Below are the code and all the weights of a small trained network. Each question names an input and a class and asks about switching units off, where a switched-off unit gives its printed mean instead of its output.

import numpy as np


def w(rows, s, z=0):
    codes = np.array(rows[::2]) - 128.0
    scale = np.full(codes.shape[1], s)
    scale[-1] = z or s
    return codes * scale


def norm(h):
    return h / np.sqrt((h * h).mean(-1, keepdims=True) + 1e-5)


def f(y):
    return y / 2 * (1 + np.tanh(0.7978845608 * (y + 0.044715 * y**3)))


def log_softmax(a):
    a = a - a.max(-1, keepdims=True)
    return a - np.log(np.exp(a).sum(-1, keepdims=True))


def net(x, mask):
    res = np.array(x, float).reshape(1, 8) / 4 @ E
    u = 0
    for l in range(2):
        y = f(norm(res) @ A[l][:, :-1].T + A[l][:, -1])
        res = res + np.where(mask[u : u + 13], y, B[l][:, -1]) @ B[l][:, :-1]
        u += 13
    return log_softmax(norm(res)[-1] @ U[:, :-1].T + U[:, -1])


A, B = {}, {}
E = w([
[151,113,88],'x0',
[71,127,111],'x1',
[139,255,130],'x2',
[101,97,140],'x3',
[84,119,70],'x4',
[135,52,134],'x5',
[44,142,252],'x6',
[68,111,64],'x7',
],0.0062)
A[0] = w([
[86,213,200,164],'L0N0',
[163,112,204,145],'L0N1',
[237,180,245,246],'L0N2',
[103,147,22,135],'L0N3',
[119,2,232,235],'L0N4',
[181,179,14,156],'L0N5',
[65,98,23,184],'L0N6',
[92,95,48,98],'L0N7',
[85,91,188,118],'L0N8',
[75,234,97,176],'L0N9',
[226,39,240,253],'L0N10',
[230,196,15,83],'L0N11',
[7,219,82,241],'L0N12',
],0.008,0.0039)
B[0] = w([
[81,140,173,200],'L0N0',
[92,139,100,158],'L0N1',
[74,216,76,250],'L0N2',
[183,102,138,183],'L0N3',
[63,112,108,253],'L0N4',
[180,145,115,216],'L0N5',
[165,68,146,214],'L0N6',
[147,124,136,159],'L0N7',
[122,109,114,156],'L0N8',
[162,117,201,196],'L0N9',
[76,157,71,244],'L0N10',
[143,135,80,213],'L0N11',
[182,114,247,240],'L0N12',
],0.011,0.0054)
A[1] = w([
[72,55,115,103],'L1N0',
[99,236,118,28],'L1N1',
[19,160,25,5],'L1N2',
[167,118,71,61],'L1N3',
[99,254,162,122],'L1N4',
[238,94,120,102],'L1N5',
[146,50,209,13],'L1N6',
[100,187,127,118],'L1N7',
[210,129,50,130],'L1N8',
[127,156,116,88],'L1N9',
[97,30,121,87],'L1N10',
[94,194,60,4],'L1N11',
[160,171,30,86],'L1N12',
],0.0073,0.0017)
B[1] = w([
[146,25,70,181],'L1N0',
[85,180,183,191],'L1N1',
[43,105,130,252],'L1N2',
[105,204,104,144],'L1N3',
[116,213,173,248],'L1N4',
[126,158,64,223],'L1N5',
[38,158,139,164],'L1N6',
[121,156,203,165],'L1N7',
[113,253,16,217],'L1N8',
[184,215,149,124],'L1N9',
[147,48,122,181],'L1N10',
[101,165,184,166],'L1N11',
[149,196,101,188],'L1N12',
],0.0041,0.0026)
U = w([
[52,163,127,149],'0',
[114,136,101,255],'1',
[128,121,232,101],'2',
[161,210,215,84],'3',
[199,63,175,72],'4',
[251,114,50,100],'5',
[99,9,92,97],'6',
[151,215,91,107],'7',
],0.016,0.0064)

Each question gives the input, the list of numbers given to net, and the class t.
The units are the neurons (one row each of A and B). Each row of codes is followed by its name. A weight is (code - 128) times the scale printed after its matrix; where a second scale follows, it is the last column's (A, B and U).
mask holds one flag per neuron, layer by layer. A switched-off neuron (its flag False) gives its mean, the last column of its row in B, instead of its output. The means were averaged over made-up inputs and are rounded, as every weight is.
A unit's drop is (log p(t) with every unit on - log p(t) with that unit switched off) / (log p(t) with every unit on - log p(t) with every unit switched off).
The circuit of an input: a set's keep is (log p(t) with only the set's units on - log p(t) with every unit switched off) / (log p(t) with every unit on - log p(t) with every unit switched off). Starting from the 12 units with the biggest drops (on a tie, the unit counted first), units are removed one at a time, each time the one whose removal leaves the highest keep (on an exact tie, the one counted first), for as long as the keep stays at least 0.8.
circuit, biggest first: the units of the circuit, biggest drop first
top k neurons: the k neurons with the biggest drops, biggest first
top k neurons in layer l: the k neurons of layer l with the biggest drops, biggest first
drop when u is switched off: that unit's drop, to one decimal
input [-8,2,4,-7,-3,-7,-7,4], class 3: circuit, biggest first : [L0N12]
input [-5,8,-1,-2,-3,-7,8,4], class 2: circuit, biggest first : [L0N12; L0N2]
input [3,-6,5,2,6,-8,-2,-1], class 5: circuit, biggest first : [L0N11; L0N5]
input [-6,-2,4,4,7,0,-4,2], class 5: circuit, biggest first : [L0N5; L0N3]
input [2,-8,-8,8,-5,8,7,1], class 0: top 3 neurons in layer 0 : [L0N10; L0N4; L0N6]
input [0,7,6,5,-5,4,1,7], class 3: top 2 neurons in layer 0 : [L0N12; L0N4]
input [-5,-7,-7,1,5,6,-1,-6], class 0: circuit, biggest first : [L0N10; L0N6]
input [-3,-7,1,-2,4,-3,1,-4], class 0: top 2 neurons : [L0N2; L0N12]
input [2,6,-8,1,-5,-7,2,6], class 6: drop when L0N10 is switched off : -0.1
input [-3,-8,4,8,-3,3,7,-6], class 0: drop when L0N6 is switched off : 0.0
input [8,3,4,-7,1,-8,-4,3], class 5: drop when L0N2 is switched off : 0.1
input [0,-2,-6,1,-6,1,-8,-4], class 7: top 2 neurons in layer 0 : [L0N10; L0N6]
